Nekel: [156 135 128 180  88 121 180]
kat: [165 143 105 126 127 106  78]
sep: [142 121 138 160 175  86  78]
dipop: [114  92  77 131 149  82 126]
both kat sep:   [78]
back: [143 165]  kat

dut: [172 103 137 127 133 127 132 102 133 129 128 125 127 127 111 106 108 123
 124 124 135 141 125 132 127 129 125 129 131 123 141 129 127 141 128 128
 110 133]
fesol: [166 124 129 127 133 128 131 124 131 118 128 125 127 127 122 102 119 112
 129 133 130 137 126 128 130 134 130 129 131 120 120 128 128 142 129 118
 108 127]
sep: [103  91 110 129 114 127 122 123 132 134 128 128 129 129 132 103 145 116
 127 131 125 129 127 125 126 129 125 128 126 118 128 127 128 119 130  96
 122 134]
fir: [123 140 116 128 131 127 126 123 131 131 126 130 128 129 122 115 146 116
 127 131 128 107 128 128 127 128 130 127 127 108 133 129 128 157 129 119
 150 135]
q: [166 124 129 127 133 128 131 124 131 118 128 125 127 127 122 102 119 112
 129 133 130 137 126 128 130 134 130 129 131 120 120 128 128 142 129 118
 108 127]  fesol
rest: [127 141]  [128 128 110 133]
rest: [145 116 127 131]  [125 129 127 125 126 129 125 128 126 118 128 127 128 119 130  96 122 134]
back: [123 122]  sep
rest: [123 131]  [131 126 130 128 129 122 115 146 116 127 131 128 107 128 128 127 128 130
 127 127 108 133 129 128 157 129 119 150 135]
q: [123 140 116 128 131 127 126 123 131 131 126 130 128 129 122 115 146 116
 127 131 128 107 128 128 127 128 130 127 127 108 133 129 128 157 129 119
 150 135]  fir
back: [127 116 145 103 132 129 129 128 128 134 132]  sep

dipop: [ 97 108 136 129 128 150 127 128 129 137 126 109 102 138 128 128 100  85
 125 138 161 139 117 111 140 127 138 113 143 110 130 106 163 104 146 146
 133 110 135 124 146]
zeg: [134 118 118 145 111 123 141 147 129 131 127 105 170 139 113 150  99 119
 135 131 108 119 125 141 128 134 124 115 115 142  93 142 137 127 134  90
 126 147  89 146 123]
faku: [137 142 120  97 115 155 140 116 128 133 132 112 132 120 117 108 125 127
 121 115 145 151 134 122 106 133 120 126 138 103 130 113 113 173 151 120
 129 144 146  94  76]
Nekel: [147 141 140 129 103 136 120 159 124 142  92 154 107 110 134 123 139 131
 107 152 121 149 105 127  97 125 128 133 129 124 121 139  91 138 142 136
 149 127 138 128 102]
Ruded: [123 125 112 114 112 134 141 148 131 129 142 108 156 163 133 147  90 122
 140 122 135  92 145 159 108 136 150 126 150 142  95 136 133 125 117  94
 131 137 125 124 142]
Papof: [135 115 131 128 133 128 150 121 136 128 131  91 126 155 106 139  99 105
 122 107 115 126 135 142 142 105 131 141 109 126  95 137 138 154 104 114
  91 134 103 118 154]
fesol: [135 115 131 128 133 128 150 121 136 128 131  91 126 155 106 139  99 105
 122 107 115 126 135 142 142 105 140 141 109 126  95 137 138 154 104 114
 146 134 103 118 154]
sep: [108 115 141 156 158 125 121 151 125 119 109 156 138 123 117 146 140 150
 140 129 115 133  98 100 140 144 108 125 123 139 147 112 134  97 129 125
 117 117 106 163 148]
kat: [134 114 136 145 135 142 136 133 118 148 118  92 109 159 109 131 103 104
 136 110 136 139 127 133 129 121 143 130 122 105 119 117 131 168 125 127
 104 127  98 102 142]
Peren: [113 102 124  87 141 138 127 154 132 134 113 151 140 131 137 144 133 150
 146 109 136 155 100 104 113 146 128 108 173 114 152 108 127 120 144 126
 141 132 126 139 128]
fir: [131 139 148 158 110 155 136 124 109 124 122  97 118 113 134 121 115  86
 103 139 167 128 143 133 111 147 138 126 133 119 116 125 141 118 150 128
 156 116 149 113 120]
q: [131 139 148 158 110 155 136 124 109 124 122  97 118 113 134 121 115  86
 103 139 167 128 143 133 111 147 138 126 133 119 116 125 141 118 150 128
 156 116 149 113 120]  fir
q: [137 142 120  97 115 155 140 116 128 133 132 112 132 120 117 108 125 127
 121 115 145 151 134 122 106 133 120 126 138 103 130 113 113 173 151 120
 129 144 146  94  76]  faku
q: [135 115 131 128 133 128 150 121 136 128 131  91 126 155 106 139  99 105
 122 107 115 126 135 142 142 105 131 141 109 126  95 137 138 154 104 114
  91 134 103 118 154]  Papof
size: [ 97 108 136 129 128 150 127 128 129 137 126 109 102 138 128 128 100  85
 125 138 161 139 117 111 140 127 138 113 143 110 130 106 163 104 146 146
 133 110 135 124 146]  41

Papof: [145 135  86 126 128 100 129 148 119 150  94 132 129 132 138 121 110 140]
faku: [120 126 147 123 142 153 110 112 114 123 130 105 124 132 103 105 152 117]
fir: [103 125 107 113 102 106 130 111 140 136 114 132 125 153 137 112 128 136]
Ruded: [152 136 138 114 154 148 111 134  98 136 129 106 106 112 103 104 131 105]
zeg: [143 136 113 126 150 138 112 148 119 151  94 113 121 127 124 125 129 122]
q: [145 135  86 126 128 100 129 148 119 150  94 132 129 132 138 121 110 140]  Papof
q: [103 125 107 113 102 106 130 111 140 136 114 132 125 153 137 112 128 136]  fir
q: [120 126 147 123 142 153 110 112 114 123 130 105 124 132 103 105 152 117]  faku
size: [143 136 113 126 150 138 112 148 119 151  94 113 121 127 124 125 129 122]  18
rest: [103 105]  [152 117]
rest: [148 119 150  94]  [132 129 132 138 121 110 140]

dut: [149 123 130 120 136 142 109 126 135 113 114 130 115 124 116 128 131 151
 144 121 141 109 170 138 147 125 110 143 120 115 104 118 112 137]
Ruded: [132 127 143 111 126 129 129 119 151 129 130 107 133 108 132 133 122 136
 121 116 151 102 170 138 147 125 110 143 120 115 104 118 142 134]
sep: [149 123 130 120 136 129 130 126 135 113 114 130 155 124 116 128 131 151
 144 121 141 109 154 124 132 121 126 140 164 155 138 136 137 136]
rest: [129 129]  [119 151 129 130 107 133 108 132 133 122 136 121 116 151 102 170 138 147
 125 110 143 120 115 104 118 142 134]
rest: [136 121]  [116 151 102 170 138 147 125 110 143 120 115 104 118 142 134]
q: [149 123 130 120 136 142 109 126 135 113 114 130 115 124 116 128 131 151
 144 121 141 109 170 138 147 125 110 143 120 115 104 118 112 137]  dut
size: [149 123 130 120 136 129 130 126 135 113 114 130 155 124 116 128 131 151
 144 121 141 109 154 124 132 121 126 140 164 155 138 136 137 136]  34

dipop: [123  89  89 114 114 142 100  98  99 114  89]
kat: [148 124 113 108  97  86 164 114 166 129 127]
zeg: [159 167 122 121 129  98 156 165 169 127 111]
Ruded: [152 148 125 106 159 103  91 118  96 108 144]
faku: [115  96 116 112 119 153 148 123 102 151 132]
Papof: [123  89  89 114 114 142 100  87  99 114  89]
Nekel: [149  90 134 117 124 153  97 108 120 114  91]
fir: [149  90 134 117 124 153  97  92 120 114  91]
Peren: [128 160 139  93 144 104 121 131 155 124 106]
dut: [149  90 134 117 124 153  97  92 120 114 160]
size: [152 148 125 106 159 103  91 118  96 108 144]  11
back: [125 148]  Ruded

sep: [128 128 126 128 128 129 129 130 129 132 135 136 129 128 126 119 126 102
 121 126 122 126 128 126 121 127 112 126 125]
fesol: [127 108 105 127 127 125 128 128 128 127 125 124 128 127 128 128 128 122
 126 129 145 148 130 139 148 129 138 127 120]
zeg: [129 157 176 131 132 142 128 127 127 126 124 123 128 127 127 127 127 114
 121 125 114 122 128 128 127 128 123 128 132]
kat: [128 124 125 128 130 150 132 131 129 130 129 126 127 125 124 120 127 118
 126 127 122 121 127 124 120 127 124 128 128]
dut: [129 135 121 127 126 113 126 127 128 128 127 126 128 126 125 122 127 124
 128 128 125 124 128 129 138 130 169 135 147]
Peren: [128 125 131 129 131 155 132 131 136 132 135 129 127 125 124 122 127 122
 127 127 118 118 127 124 122 128 127 128 127]
back: [136 135 132 129]  sep
rest: [126 128 126 121]  [127 112 126 125]
size: [129 135 121 127 126 113 126 127 128 128 127 126 128 126 125 122 127 124
 128 128 125 124 128 129 138 130 169 135 147]  29

Peren: [175 127  97 127 133  91 143]
zeg: [127 144 152 127 135 127 146]
fesol: [136 129 146 177 113 141 142]
dut: [101 116 160 106 127 158 130]
kat: [137 142 140 143 105 110 152]
sep: [122 131 150 147 108 131 121]
dipop: [108 127  98 127 133  91  95]
Ruded: [137 142 140 134 156 151 128]
faku: [159  98 103  74 150 106 137]
Papof: [139 100 126 111 128  90 132]
Nekel: [152 147 153 144 138 158 174]
both dipop zeg:   [127]
back: [127 106]  dut
both kat faku:   [137]
size: [127 144 152 127 135 127 146]  7
rest: [127  98 127 133  91]  [95]
size: [127 144 152 127]  4

Ruded: [153 111 138 164 146 119 162 148 118 135 147 162 117 108 129 127 133  98
 114 111 102 114 149 116 137 110 104 135 110 120 133 136 101 150 143 150
 129]
dut: [ 99 146 120  91 110 138  92 111 140 127 107  99 140 150 131 131  90 154
 140 146 155 140 107 140 120 148 153 121 146 138 153 120 155 142 110 103
 127]
faku: [ 99 146 120  91 150 138  92 111 140 127 107  99 140 150 131 131 125 154
 140 146 155 140 107 140 120 148 153 121 146 138 124 120 155 102 110 103
 127]
q: [ 99 146 120  91 150 138  92 111 140 127 107  99 140 150 131 131 125 154
 140 146 155 140 107 140 120 148 153 121 146 138 124 120 155 102 110 103
 127]  faku
rest: [111 102 114]  [149 116 137 110 104 135 110 120 133 136 101 150 143 150 129]
back: [140 111  92 138 150  91 120 146]  faku
size: [153 111 138 164 146 119 162 148 118 135 147 162 117 108 129 127 133  98
 114 111 102 114 149 116 137 110 104 135 110 120 133 136 101]  33

dut: [158 108 129 151 130 161 128 137]
fesol: [158 108 129 109 130 161 128 137]
Papof: [143 100 120 140 132 175 101 126]
zeg: [116 147 148 121 144 129 127 131]
Nekel: [125 126 127 126 130 135 124 125]
kat: [158 108 129 151 130 161 116 137]
fir: [138 133 138 136 132 130 129 138]
Peren: [102 162 163 111 159 133 122 129]
dipop: [ 99 130 134 109 148 158 104 108]
both Nekel Papof:   [126]
q: [158 108 129 151 130 161 116 137]  kat

fesol: [110 133 163 118 117 148 122 155 130 138 111 112 129 151 147 113  98 161
 112 145 113 124 142 120 142 118 107  76 105 123 114 138 145 120 146 152]
kat: [120 145 163 120 122 158 120 139 132 138 120 120 129 151 148 117  98 153
 108 131 109 120 131 124 137 121 107 125  97 111 123 128 130 121 106 152]
fir: [120 145 163 120 122 158 120 147 132 138 115 120 129 152 148 117  98 153
 108 131 109 120 131 124 137 121 107 125  97 111 123 128 130 121 106 152]
Nekel: [123 149 161 121 125 159 120 144 133 138 116 122 129 153 149 119  98 151
 108 126 109 119 129 125 134 123 107 178  95 107 125 125 126 122 135 153]
zeg: [110 133 163 118 117 148 122 155 130 138 111 112 129 151 147 113  98 160
 112 145 113 124 142 120 142 118 107  76 105 123 114 138 145 120 146 151]
size: [120 145 163 120 122 158 120 147 132 138 115 120 129 152 148 117  98 153
 108 131 109 120 131 124 137 121]  26
size: [120 145 163 120 122 158 120 147 132 138 115 120 129 152 148 117  98 153
 108 131 109 120 131 124 137 121 107 125  97 111 123 128]  32
rest: [ 98 160]  [112 145 113 124 142 120 142 118 107  76 105 123 114 138 145 120 146 151]
back: [120 138 132]  kat
rest: [115 120]  [129 152 148 117  98 153 108 131 109 120 131 124 137 121 107 125  97 111
 123 128 130 121 106 152]
back: [132 147 120 158 122 120]  fir

Papof: [182 169 103 101 100 157 100 144 116 131 120 107 160 129 154 178]
kat: [121 167 148  84 156  92 174 120 122 128 146 146 116 117  98  76]
zeg: [ 84 115 162 116 110 115 137 118 132 131 119  99 107 128 154  95]
rest: [128 154]  [95]
q: [182 169 103 101 100 157 100 144 116 131 120 107 160 129 154 178]  Papof
rest: [131 119]  [ 99 107 128 154  95]

